Moves between nodes:
Q907 j Q509
Q907 s Q433
Q907 a Q545
Q907 y Q821
Q907 t Q203
Q907 z Q443
Q654 j Q919
Q654 s Q835
Q654 a Q491
Q654 y Q696
Q654 t Q230
Q654 z Q368
Q814 j Q321
Q814 s Q391
Q814 t Q746
Q814 z Q441
Q857 s Q802
Q857 a Q230
Q857 y Q566
Q857 t Q943
Q857 z Q919
Q509 s Q805
Q509 a Q907
Q509 y Q142
Q509 t Q682
Q509 z Q812
Q635 s Q943
Q635 a Q426
Q635 y Q812
Q635 t Q805
Q635 z Q566
Q426 j Q635
Q426 s Q402
Q426 a Q848
Q426 y Q443
Q426 t Q433
Q426 z Q964
Q378 j Q767
Q378 a Q372
Q378 y Q402
Q378 t Q125
Q378 z Q325
Q169 j Q690
Q169 y Q680
Q169 t Q219
Q169 z Q133
Q802 a Q325
Q802 y Q857
Q802 t Q767
Q802 z Q988
Q368 j Q266
Q368 s Q690
Q368 a Q680
Q368 y Q852
Q368 t Q654
Q368 z Q96
Q494 s Q812
Q494 a Q144
Q494 t Q142
Q494 z Q53
Q230 j Q857
Q230 s Q325
Q230 a Q833
Q230 y Q964
Q230 t Q402
Q230 z Q654
Q690 j Q44
Q690 a Q169
Q690 y Q368
Q690 t Q835
Q690 z Q125
Q62 a Q125
Q62 y Q436
Q62 t Q44
Q62 z Q767
Q943 s Q767
Q943 a Q402
Q943 y Q635
Q943 t Q436
Q943 z Q857
Q44 a Q690
Q44 y Q266
Q44 t Q988
Q44 z Q62
Q321 j Q600
Q321 s Q948
Q321 a Q814
Q321 t Q789
Q321 z Q797
Q730 j Q964
Q730 s Q833
Q730 y Q75
Q730 t Q848
Q730 z Q217
Q797 j Q251
Q797 s Q203
Q797 a Q441
Q797 t Q321
Q797 z Q821
Q203 j Q682
Q203 s Q852
Q203 a Q314
Q203 y Q797
Q203 t Q948
Q203 z Q907
Q53 s Q570
Q53 a Q789
Q53 t Q494
Q53 z Q600
Q491 j Q654
Q491 s Q219
Q491 y Q217
Q491 t Q833
Q491 z Q680
Q821 j Q142
Q821 s Q907
Q821 a Q188
Q821 t Q797
Q821 z Q144
Q566 s Q857
Q566 a Q964
Q566 y Q570
Q566 t Q635
Q566 z Q707
Q833 j Q230
Q833 s Q38
Q833 y Q730
Q833 t Q451
Q833 z Q491
Q498 j Q443
Q498 s Q848
Q498 y Q990
Q498 t Q545
Q498 z Q75
Q707 s Q919
Q707 a Q696
Q707 y Q752
Q707 t Q566
Q707 z Q499
Q817 j Q433
Q817 s Q874
Q817 y Q545
Q817 t Q836
Q817 z Q848
Q251 s Q682
Q251 a Q797
Q251 t Q600
Q251 z Q142
Q570 s Q566
Q570 a Q526
Q570 y Q53
Q570 t Q812
Q570 z Q752
Q391 j Q948
Q391 s Q217
Q391 y Q814
Q391 t Q75
Q391 z Q314
Q545 j Q907
Q545 s Q817
Q545 y Q188
Q545 t Q314
Q545 z Q498
Q988 a Q835
Q988 y Q919
Q988 t Q802
Q988 z Q44
Q188 j Q821
Q188 s Q545
Q188 t Q441
Q188 z Q990
Q75 j Q526
Q75 s Q730
Q75 y Q746
Q75 t Q498
Q75 z Q391
Q812 s Q635
Q812 a Q443
Q812 y Q494
Q812 t Q509
Q812 z Q570
Q499 s Q266
Q499 a Q852
Q499 y Q682
Q499 t Q707
Q499 z Q805
Q752 s Q707
Q752 a Q948
Q752 y Q600
Q752 t Q570
Q752 z Q682
Q125 j Q62
Q125 a Q133
Q125 y Q96
Q125 t Q690
Q125 z Q378
Q402 j Q943
Q402 s Q378
Q402 a Q451
Q402 y Q426
Q402 t Q96
Q402 z Q230
Q441 j Q797
Q441 s Q314
Q441 t Q814
Q441 z Q188
Q451 j Q402
Q451 s Q372
Q451 y Q848
Q451 t Q874
Q451 z Q833
Q919 s Q988
Q919 a Q654
Q919 y Q707
Q919 t Q857
Q919 z Q266
Q314 j Q203
Q314 s Q836
Q314 y Q441
Q314 t Q391
Q314 z Q545
Q680 j Q368
Q680 s Q169
Q680 y Q836
Q680 t Q491
Q680 z Q874
Q266 s Q44
Q266 a Q368
Q266 y Q499
Q266 t Q919
Q266 z Q436
Q217 j Q696
Q217 s Q491
Q217 y Q391
Q217 t Q730
Q217 z Q836
Q526 j Q570
Q526 s Q964
Q526 a Q75
Q526 y Q789
Q526 t Q443
Q526 z Q948
Q696 j Q707
Q696 s Q654
Q696 a Q217
Q696 y Q948
Q696 t Q964
Q696 z Q852
Q874 j Q96
Q874 s Q133
Q874 y Q817
Q874 t Q680
Q874 z Q451
Q990 j Q144
Q990 s Q498
Q990 t Q188
Q990 z Q746
Q948 j Q752
Q948 s Q696
Q948 a Q391
Q948 y Q321
Q948 t Q526
Q948 z Q203
Q433 j Q805
Q433 s Q96
Q433 a Q817
Q433 y Q907
Q433 t Q852
Q433 z Q426
Q133 j Q125
Q133 y Q874
Q133 t Q169
Q133 z Q372
Q142 s Q509
Q142 a Q821
Q142 t Q251
Q142 z Q494
Q789 j Q53
Q789 s Q526
Q789 a Q746
Q789 t Q144
Q789 z Q321
Q767 a Q378
Q767 y Q943
Q767 t Q62
Q767 z Q802
Q38 j Q325
Q38 y Q833
Q38 t Q372
Q38 z Q219
Q219 j Q835
Q219 y Q491
Q219 t Q38
Q219 z Q169
Q144 j Q494
Q144 s Q443
Q144 a Q990
Q144 t Q821
Q144 z Q789
Q746 j Q789
Q746 s Q75
Q746 t Q990
Q746 z Q814
Q805 s Q436
Q805 a Q433
Q805 y Q509
Q805 t Q499
Q805 z Q635
Q96 j Q436
Q96 s Q125
Q96 a Q874
Q96 y Q433
Q96 t Q368
Q96 z Q402
Q436 s Q62
Q436 a Q96
Q436 y Q805
Q436 t Q266
Q436 z Q943
Q836 j Q852
Q836 s Q680
Q836 y Q314
Q836 t Q217
Q836 z Q817
Q443 j Q812
Q443 s Q426
Q443 a Q498
Q443 y Q144
Q443 t Q907
Q443 z Q526
Q848 j Q426
Q848 s Q451
Q848 y Q498
Q848 t Q817
Q848 z Q730
Q852 j Q499
Q852 s Q368
Q852 a Q836
Q852 y Q203
Q852 t Q696
Q852 z Q433
Q600 s Q752
Q600 a Q321
Q600 t Q53
Q600 z Q251
Q325 j Q802
Q325 a Q38
Q325 y Q230
Q325 t Q378
Q325 z Q835
Q964 j Q566
Q964 s Q230
Q964 a Q730
Q964 y Q526
Q964 t Q426
Q964 z Q696
Q835 j Q988
Q835 a Q219
Q835 y Q654
Q835 t Q325
Q835 z Q690
Q682 s Q499
Q682 a Q203
Q682 y Q251
Q682 t Q752
Q682 z Q509
Q372 j Q378
Q372 y Q451
Q372 t Q133
Q372 z Q38

The rows follow the links: the fewer symbols apart two nodes are, the more alike their rows tend to be.

Each row is also shifted at random along 5 hidden directions that mean nothing.

Known rows, each with its node:
187 -14 24 -24 -2 6 26 47 30 -22 12 15 32 20 10 1 27 -54 -33 -30 43 8 34 -21 -44 -2 -35 46 -23 -3 -13 16 44 -10 37 29 -44 16 -26 -26 -6 29 -1 -11 -32 -7 -4 7 8 3 -37 13 52 -> Q730
15 32 3 43 -13 -17 8 -28 -8 6 -18 -24 -20 -16 -15 -9 14 -3 16 25 0 21 22 10 -8 0 30 5 -21 20 33 12 30 17 -44 -22 -15 -28 21 -38 7 20 7 22 1 -11 26 18 -12 -16 -10 14 -75 -> Q436
31 -7 -22 -46 -28 -35 55 -33 14 -36 10 12 14 0 57 -61 -26 80 -17 -5 10 -34 -75 -43 63 4 -6 -50 56 63 0 36 48 20 58 17 38 67 53 13 -10 81 -26 -4 55 26 -42 73 -48 16 13 -17 2 -> Q680
-8 -11 56 -20 49 36 -42 22 -28 59 -8 -9 -7 57 12 29 1 20 -25 -52 -39 -51 13 -36 -30 5 3 -11 -2 -51 23 -36 -61 0 -47 -4 -43 55 -5 12 -53 -7 5 -15 -23 17 -22 30 -28 -37 -11 -27 17 -> Q498
-64 16 -25 48 9 -20 -28 -62 -51 5 -22 -28 -48 -17 -42 5 17 0 27 7 -46 29 31 7 -1 -6 31 18 -35 0 37 -5 -31 -21 -39 6 13 -19 4 -30 2 -2 1 1 10 16 59 -19 -1 -61 -21 -2 -75 -> Q62
-109 -35 -14 -39 -7 6 0 54 20 -9 14 9 48 12 -5 -20 18 -38 24 -22 11 20 -12 -24 -26 -32 -57 42 -36 -14 -3 6 -59 -8 42 40 -26 2 -43 -40 12 43 6 -22 -49 -17 1 -35 26 -1 6 -31 82 -> Q38
113 -13 5 43 4 27 -48 -13 -44 36 -42 -20 -22 3 -16 29 -22 23 5 -13 -36 -17 -2 -7 15 30 44 -5 -14 -6 9 -14 -50 13 -29 -19 12 35 6 46 -30 -45 7 -15 -26 8 -8 -27 8 -29 33 -10 -62 -> Q821
8 43 18 26 19 30 -49 16 24 75 -19 -7 -12 18 18 24 25 -3 31 32 0 -7 42 38 -29 -2 35 0 7 -50 18 -19 -15 22 -55 -63 -35 -25 -1 8 -17 -46 10 10 -19 -36 -4 -12 -15 24 30 35 -12 -> Q494
-42 -20 -1 4 45 10 -11 32 12 -7 22 28 6 -23 12 40 -3 -35 -38 -9 12 6 35 27 -29 20 -11 16 6 -34 -73 1 18 -21 20 13 -4 -21 -45 39 17 -82 14 8 -9 15 -19 -41 28 13 -12 3 31 -> Q948
8 -17 -8 12 23 3 1 24 -11 -21 -26 18 24 -15 17 9 18 -45 -46 -38 3 -1 16 -35 -29 38 -6 14 -14 18 -35 -1 29 -25 37 52 -7 66 -42 39 -17 -13 5 -13 -41 6 -9 -19 47 -9 -18 18 -9 -> Q314
-14 -33 6 -34 27 -14 10 20 -6 -46 2 22 24 0 -1 2 -2 -31 -40 -33 -2 1 -11 -33 -19 -9 -44 3 10 21 -33 -7 -11 -33 24 64 1 25 -40 5 9 6 5 -9 -9 19 -1 5 48 -22 -42 -11 42 -> Q217
-62 -16 -46 -38 38 -26 2 10 -25 -7 23 16 18 7 23 -24 3 10 22 -37 -28 -2 -27 -13 -21 -23 -39 -9 -9 -27 -12 5 -75 -4 33 38 2 16 -27 3 18 30 -7 -2 -1 26 -18 1 -1 -24 0 -38 38 -> Q219
168 15 -13 33 13 15 -52 -37 -22 8 -13 -6 -30 -7 -33 35 5 -1 24 22 -21 9 19 36 9 -15 7 -7 9 -36 2 -45 -27 -36 -35 -8 22 -46 -10 2 22 -60 13 19 -8 4 50 -47 31 -10 7 6 -18 -> Q53
-66 33 38 7 21 7 -19 -82 -45 7 11 -26 -76 34 -30 36 8 19 -9 24 -27 -10 41 13 15 -9 35 3 12 -12 37 -25 34 -19 -90 -21 -1 -39 45 -40 -25 -13 -9 11 43 26 54 23 -37 -44 -47 8 -46 -> Q635
60 2 14 -41 10 -20 21 8 -11 23 55 14 -16 10 -13 4 -24 21 13 -10 -26 -7 -15 17 4 -30 -13 -7 0 -22 9 13 -50 33 -24 -15 -9 -45 13 -41 20 17 -2 6 31 5 -10 13 -62 -29 -16 -56 37 -> Q230
82 -6 32 -46 -55 14 55 0 52 -42 41 28 -13 17 5 14 -33 -1 -16 15 73 4 10 26 40 4 -30 21 18 29 -19 28 93 5 23 -20 7 -27 37 -31 4 5 -18 -13 38 -15 -1 24 -35 36 -37 13 65 -> Q964
2 2 -22 -37 -18 -6 28 15 3 1 37 13 -5 11 13 -12 -4 -3 41 -4 15 25 10 26 3 -41 -13 20 -22 -26 15 24 -18 21 35 -12 -9 -36 17 -42 19 23 -8 -18 26 -13 5 -8 -30 5 -1 -28 50 -> Q325
-23 40 -21 -19 -33 -29 10 -48 24 -3 39 1 -5 4 10 -30 -22 63 74 45 -3 -4 -54 37 55 -54 4 -52 52 0 26 -5 -6 14 -13 -45 33 -64 60 -33 42 33 -22 21 68 -10 11 37 -61 26 39 -11 29 -> Q802
-40 -25 27 -22 17 7 -1 4 -23 -20 -14 -8 -15 31 -37 18 17 -39 -33 -47 -6 4 47 -34 -40 -11 -28 64 -53 -15 23 -7 -17 -2 -7 51 -30 24 -14 -43 -52 39 5 -41 -38 2 30 -1 1 -50 -53 -22 21 -> Q451
14 -15 -18 -46 7 -20 36 31 21 -20 23 24 48 -18 28 -33 2 -3 5 -30 0 -8 -29 -30 -28 -18 -45 -7 6 9 -18 25 -19 -1 35 37 -16 10 -34 -4 27 41 -1 1 -11 12 -32 12 10 3 -4 -22 49 -> Q491
79 -1 -11 -15 -102 -2 48 -31 25 -43 -10 -10 -23 11 -34 -35 -31 23 27 26 58 18 -5 15 82 -18 -7 51 -21 55 33 31 59 16 50 -9 44 4 67 -60 0 67 -36 -60 35 -27 44 6 -30 21 -6 2 2 -> Q378
-25 48 -2 41 38 13 -23 -37 -12 35 -2 4 -31 -13 60 4 37 26 -12 14 -9 -2 44 29 -7 17 41 -27 29 -35 -5 -1 55 1 -9 -24 11 -8 12 40 -4 -52 -6 27 27 13 -11 16 -22 23 22 44 -46 -> Q251
-96 2 30 -70 13 -5 37 43 25 19 61 24 35 45 63 -19 7 13 12 -29 19 -30 -13 -20 -12 -37 -38 -1 16 -29 9 19 8 29 14 -10 -37 13 6 -12 -3 53 -11 -6 26 -6 -45 49 -70 25 6 -14 97 -> Q833
-74 -6 -55 -27 -6 -39 36 -33 -18 -39 43 26 -16 -13 30 -21 -25 43 12 -11 -1 3 -5 25 32 -32 -15 -14 10 -6 -18 33 1 3 50 13 44 -28 31 -14 20 15 -11 -4 70 27 5 12 -46 0 5 -17 16 -> Q835
17 -15 31 26 -33 7 17 17 8 -1 -32 -19 -7 -10 -41 17 -27 -7 -48 12 11 0 5 -9 3 35 17 29 -47 38 9 25 31 28 -13 -15 -19 21 0 -8 -15 -8 8 -3 -26 -14 -15 1 0 -29 -15 -1 -49 -> Q433

Where do the symbols, taken in turn from left to right, take each start?
Answers are names.
-30 -26 15 -17 0 20 -39 -48 -52 -11 -29 -21 -28 50 -34 13 -52 60 -22 -25 -62 -52 -74 -59 55 12 4 -38 46 49 21 -59 -55 -18 -29 26 52 82 28 34 -45 11 -17 -27 10 40 2 41 4 -48 -7 -42 -26
s j j: Q805
60 -19 -1 -19 -42 -14 43 20 30 -17 -16 -8 48 0 21 -31 10 2 -9 -17 30 -10 -13 -36 11 14 -10 29 -17 35 26 38 46 28 46 13 -20 72 14 -3 -28 84 -11 -15 -12 -16 -27 30 -14 9 3 2 -2
j y a z t: Q817
-29 13 26 -47 53 11 18 27 26 44 32 31 27 21 95 -13 1 35 -14 -33 5 -56 -20 -10 -21 2 -4 -57 62 -36 -31 5 11 31 17 -24 -31 40 -6 57 -17 5 -6 17 34 6 -94 61 -47 42 28 9 61
s y j z: Q203
-72 -9 26 -51 43 22 -20 18 6 23 29 20 14 58 27 17 -17 17 -17 -23 -4 -52 -21 -21 1 -23 -18 -25 48 -31 -4 -31 -33 -3 -18 5 -22 42 4 16 -30 -3 1 -13 4 12 -32 35 -17 8 -3 -18 71
s t z j: Q964
-55 6 -4 16 56 8 -38 10 -41 47 -9 4 -17 -23 50 23 -6 28 -13 -19 -41 -42 23 14 -12 33 54 -36 4 -49 -38 -1 -35 21 -7 -24 0 32 -15 76 -28 -63 3 14 1 17 -53 -9 -11 -5 29 -2 -41
t z t: Q321
128 -22 -8 0 -15 -24 33 25 1 -52 24 34 23 -45 -34 5 -28 -51 -35 -2 9 39 -27 5 -13 6 -27 2 -4 35 -67 15 10 -17 31 29 22 -36 -33 0 57 -22 15 19 -7 -3 4 -35 56 -1 -27 -11 18
j y a y: Q321
24 30 35 26 6 24 -28 -22 12 22 -12 -14 -25 19 -35 26 18 -10 0 27 -7 2 31 18 -7 2 20 2 1 -10 14 -28 22 -12 -70 -32 -16 -18 9 -12 -7 -41 -2 5 -19 -25 27 -9 3 5 -8 35 -29
s s s: Q767
-97 6 41 -22 1 49 19 43 51 -1 31 40 10 31 17 35 -13 -37 -25 8 69 12 65 31 -14 6 -21 47 2 -22 -41 0 70 -3 19 -15 -30 -28 -9 -2 -11 -61 -1 -23 7 -38 1 -31 1 49 -26 31 90
a z z y s: Q314
-95 42 22 24 -12 16 -25 -25 12 33 -14 -15 -7 7 5 0 -22 42 9 35 -14 -30 -19 13 26 26 35 -48 44 1 13 -22 27 22 -59 -57 7 -7 32 24 -5 -28 -7 17 20 -9 -14 29 -38 28 23 22 -45
a a y: Q188
12 -19 -34 5 17 -27 26 20 -6 -7 -12 6 15 -16 39 -26 48 -16 -12 -38 30 10 35 -16 -31 11 -22 46 -32 -13 -7 54 17 6 77 48 -28 49 -34 3 -25 41 2 -18 -9 13 -7 5 3 -14 -15 15 2
t z j y: Q368
61 -12 1 -5 -30 21 -10 7 23 15 -46 -2 14 20 30 -18 -17 8 -16 -15 26 -21 -11 -27 31 19 0 5 9 28 16 1 39 6 46 9 5 79 23 37 -46 19 -15 -40 -15 -12 -27 16 2 35 35 26 2
z t s z: Q498
3 -13 52 6 -15 48 -21 33 11 34 -13 -8 -7 35 -49 47 -24 -30 -11 -5 3 -1 22 2 -16 6 -3 35 -31 -11 4 -25 -23 9 -46 -27 -21 -12 -10 11 -22 -41 11 -23 -43 -19 10 -35 17 -16 2 -7 9
y s y z: Q789
-25 -13 30 -10 -23 1 6 11 -21 8 3 -16 -23 30 -48 18 -13 -8 2 -5 -10 9 21 9 -6 -15 -6 48 -52 -1 36 13 -21 34 -27 -4 -16 -25 13 -51 -15 17 6 -12 -12 -8 23 -4 -25 -44 -37 -34 -2
z t t t y: Q852
11 -17 -1 22 44 -2 -28 -6 -39 15 7 5 -27 -13 10 26 -17 27 -50 -14 -47 -34 14 -11 0 42 43 -37 23 -15 -36 -11 -26 8 -25 -3 11 17 -4 65 -19 -54 6 26 13 38 -35 0 2 -32 2 -6 -58
t y t: Q789
-47 38 15 4 47 -10 3 -62 -45 -21 36 6 -71 -1 -11 28 52 -29 -12 5 -1 23 95 39 -23 -26 3 48 -21 -35 9 -15 43 -36 -38 29 -14 -72 9 -68 -4 -12 12 19 32 21 79 2 -22 -50 -86 19 -19
z z s a y: Q368
-42 5 -10 -9 16 -7 13 -8 -25 15 -12 -25 -26 22 52 -14 37 0 -19 -36 8 -13 60 -28 -15 10 1 52 -30 -19 37 29 37 17 39 22 -51 61 22 -3 -67 62 -8 -33 10 10 -6 40 -54 -26 -17 14 -26
y y t t t: Q730
-55 20 -25 1 -15 -36 8 -56 -13 -60 25 9 -16 -37 -16 -17 2 1 16 19 -19 25 -11 31 24 -20 -14 -23 23 30 -14 -3 17 -27 -7 21 40 -58 16 -30 53 -1 1 28 40 26 52 -11 15 -2 -29 -2 -15
a t t s: Q378
